Below is a small trained network, with its code and all its weights. Each question gives an input and a target symbol and asks what happens when units are switched off, that is, made to give their printed mean instead of their output.

import numpy as np


def w(rows, s, z=0):
    codes = np.array(rows[::2]) - 128.0
    scale = np.full(codes.shape[1], s)
    scale[-1] = z or s
    return codes * scale


def f(y):
    return np.maximum(y, 0)


def softmax(a):
    e = np.exp(a - a.max(-1, keepdims=True))
    return e / e.sum(-1, keepdims=True)


def log_softmax(a):
    a = a - a.max(-1, keepdims=True)
    return a - np.log(np.exp(a).sum(-1, keepdims=True))


def net(x, mask):
    ids = ['αγδεζηθλμξπστφψ'.index(c) for c in x.split()]
    T = len(ids)
    res = E[ids] + P[:T]
    r = res
    for j in range(3):
        rows = slice(3 * j, 3 * j + 3)
        q, k, v = (r @ M[0][rows].T for M in (Q, K, V))
        z = softmax(np.where(np.tri(T) > 0, q @ k.T / 3**0.5, -1e9)) @ v
        o = O[0][rows]
        res = res + np.where(mask[j], z, o[:, -1]) @ o[:, :-1]
    y = f(res @ A[0][:, :-1].T + A[0][:, -1])
    res = res + np.where(mask[3:15], y, B[0][:, -1]) @ B[0][:, :-1]
    return log_softmax(res[-1] @ U[:, :-1].T + U[:, -1])


Q, K, V, O, A, B = {}, {}, {}, {}, {}, {}
E = w([
[40,104,29,177,140,189,130],'α',
[141,127,93,105,137,126,152],'γ',
[98,165,66,143,197,114,74],'δ',
[137,127,101,127,78,59,149],'ε',
[160,122,101,141,130,71,116],'ζ',
[203,157,96,75,163,170,109],'η',
[101,156,46,137,148,130,155],'θ',
[87,147,93,66,149,95,133],'λ',
[192,165,192,122,139,87,116],'μ',
[156,227,113,76,94,127,91],'ξ',
[89,119,38,30,133,105,148],'π',
[185,138,65,170,101,46,95],'σ',
[187,148,127,249,158,71,100],'τ',
[148,218,85,160,152,155,181],'φ',
[29,63,158,156,186,104,155],'ψ',
],0.02)
P = w([
[71,76,162,222,15,99,255],'0',
[65,102,120,174,76,83,168],'1',
[88,120,126,155,138,81,149],'2',
[80,133,105,138,188,82,137],'3',
[80,147,101,121,229,93,129],'4',
[82,174,113,126,252,127,104],'5',
[54,214,97,158,179,150,30],'6',
[39,179,85,161,209,132,57],'7',
],0.0063)
Q[0] = w([
[130,85,159,210,121,133,153],'head 1',
[116,159,100,128,165,23,167],'head 1',
[187,142,186,36,128,129,34],'head 1',
[180,73,193,94,18,129,53],'head 2',
[227,122,201,43,117,199,141],'head 2',
[58,81,209,112,102,157,151],'head 2',
[150,36,208,103,57,254,163],'head 3',
[154,132,186,155,139,83,116],'head 3',
[113,149,43,137,208,67,195],'head 3',
],0.0072)
K[0] = w([
[113,102,148,122,99,156,122],'head 1',
[102,153,156,177,245,139,57],'head 1',
[110,145,191,125,142,64,172],'head 1',
[180,128,121,120,82,106,185],'head 2',
[164,133,114,131,88,61,144],'head 2',
[117,105,118,103,73,118,136],'head 2',
[101,35,92,161,67,103,156],'head 3',
[117,159,147,124,95,139,104],'head 3',
[182,162,171,86,140,107,120],'head 3',
],0.011)
V[0] = w([
[119,215,164,69,80,40,151],'head 1',
[79,85,183,53,108,67,193],'head 1',
[254,92,123,39,101,84,74],'head 1',
[190,223,159,111,116,122,144],'head 2',
[121,145,234,75,90,231,192],'head 2',
[111,151,16,116,71,249,193],'head 2',
[111,144,200,121,139,12,90],'head 3',
[164,11,81,122,108,94,113],'head 3',
[155,58,173,225,161,119,157],'head 3',
],0.0095)
O[0] = w([
[74,108,111,168,94,133,223,136],'head 1',
[120,67,156,142,80,194,130,100],'head 1',
[169,59,57,170,138,82,123,52],'head 1',
[97,113,87,188,154,100,187,78],'head 2',
[132,136,152,142,157,230,151,12],'head 2',
[199,124,132,76,101,81,226,155],'head 2',
[10,115,194,161,55,93,129,155],'head 3',
[159,52,149,104,126,109,74,86],'head 3',
[216,111,227,171,181,43,154,78],'head 3',
],0.011)
A[0] = w([
[137,127,118,116,6,156,105,53],'neuron 1',
[102,92,69,57,109,156,160,72],'neuron 2',
[177,137,50,173,93,112,215,146],'neuron 3',
[105,126,84,193,115,141,200,154],'neuron 4',
[189,66,200,104,113,85,21,95],'neuron 5',
[175,137,188,90,95,156,84,18],'neuron 6',
[182,203,134,106,194,186,143,69],'neuron 7',
[127,142,81,99,134,106,10,254],'neuron 8',
[157,124,89,68,255,192,87,117],'neuron 9',
[39,38,118,153,198,42,92,58],'neuron 10',
[133,146,113,74,119,243,106,248],'neuron 11',
[185,181,28,171,51,176,99,132],'neuron 12',
],0.0072,0.0049)
B[0] = w([
[86,45,120,123,74,198,121,167],'neuron 1',
[131,126,145,65,238,142,132,186],'neuron 2',
[211,158,98,137,52,220,88,199],'neuron 3',
[58,93,137,139,133,103,125,183],'neuron 4',
[186,118,102,155,125,146,72,178],'neuron 5',
[90,88,55,128,125,139,221,154],'neuron 6',
[85,110,134,106,45,146,119,164],'neuron 7',
[150,75,177,114,138,191,154,250],'neuron 8',
[191,120,146,253,71,119,135,158],'neuron 9',
[129,122,92,116,133,189,117,194],'neuron 10',
[206,129,156,137,166,95,171,199],'neuron 11',
[144,116,122,23,173,145,90,199],'neuron 12',
],0.0066,0.015)
U = w([
[164,164,174,52,125,123,127,113],'α',
[171,100,138,117,160,160,201,105],'γ',
[113,203,112,84,203,85,27,157],'δ',
[117,107,129,101,32,135,133,2],'ε',
[128,96,60,71,101,111,68,179],'ζ',
[193,121,80,136,226,219,127,235],'η',
[140,240,84,131,190,134,192,193],'θ',
[68,115,155,118,170,128,200,204],'λ',
[59,198,153,162,119,119,143,217],'μ',
[71,149,85,85,133,213,136,133],'ξ',
[124,56,90,49,175,144,161,70],'π',
[202,127,78,142,79,193,66,27],'σ',
[160,144,139,149,147,134,94,139],'τ',
[94,182,87,115,120,237,159,28],'φ',
[134,170,207,118,145,254,69,152],'ψ',
],0.0064,0.0061)

Each question gives the input, a string of symbols that net reads in full, and the target symbol t.
The units are the heads (3 rows each of Q, K, V and O) and the neurons (one row each of A and B). Each row of codes is followed by its name. A weight is (code - 128) times the scale printed after its matrix; where a second scale follows, it is the last column's (O, A, B and U).
mask holds one flag per unit, heads first, then neurons. A switched-off unit (its flag False) gives its mean, the last column of its rows in O or B, instead of its output. The means were averaged over made-up inputs and are rounded, as every weight is.
A unit's drop is (log p(t) with every unit on - log p(t) with that unit switched off) / (log p(t) with every unit on - log p(t) with every unit switched off).
The circuit of an input: a set's keep is (log p(t) with only the set's units on - log p(t) with every unit switched off) / (log p(t) with every unit on - log p(t) with every unit switched off). Starting from the 12 units with the biggest drops (on a tie, the unit counted first), units are removed one at a time, each time the one whose removal leaves the highest keep (on an exact tie, the one counted first), for as long as the keep stays at least 0.8.
circuit, biggest first: the units of the circuit, biggest drop first
most important unit: the unit with the biggest drop
k most important neurons: the k neurons with the biggest drops, biggest first
heads that matter: for each layer, one digit per head in row order, 1 if its drop is at least 0.15 and else 0, layers parted by /
input ξ η φ θ, target θ: most important unit : head 2
input π η τ, target η: circuit, biggest first : [head 3; head 1]
input ξ ψ σ, target ψ: circuit, biggest first : [head 2; head 1]
input μ θ η δ λ τ τ π, target δ: heads that matter : 110
input φ θ τ α ψ ε, target α: circuit, biggest first : [head 2; head 3]
input σ φ ξ η θ σ α ψ, target α: circuit, biggest first : [head 2; head 1]
input ζ σ π τ η ψ π σ, target η: 2 most important neurons : [neuron 8; neuron 11]
input η τ ε ψ ε λ, target ψ: circuit, biggest first : [head 2; neuron 8]
input τ γ φ σ μ ε γ, target μ: heads that matter : 001
input τ ε γ φ, target θ: circuit, biggest first : [head 3; head 2]
input π ψ σ ξ ζ τ ψ τ, target ψ: circuit, biggest first : [head 2; neuron 8]
input θ α σ ε ζ, target α: heads that matter : 010
input φ σ ξ φ φ η, target θ: heads that matter : 110
input τ θ μ γ σ θ δ λ, target δ: circuit, biggest first : [head 1]
input ε φ ζ η σ, target η: circuit, biggest first : [head 3; head 2]
input γ ξ π ξ ζ, target ξ: heads that matter : 001
input φ α ξ σ μ η τ, target δ: heads that matter : 100
input ζ φ η θ, target η: 2 most important neurons : [neuron 3; neuron 2]
input τ ζ λ μ θ, target μ: heads that matter : 001
input α λ φ, target α: heads that matter : 110
input λ δ θ, target δ: circuit, biggest first : [head 1; head 2]
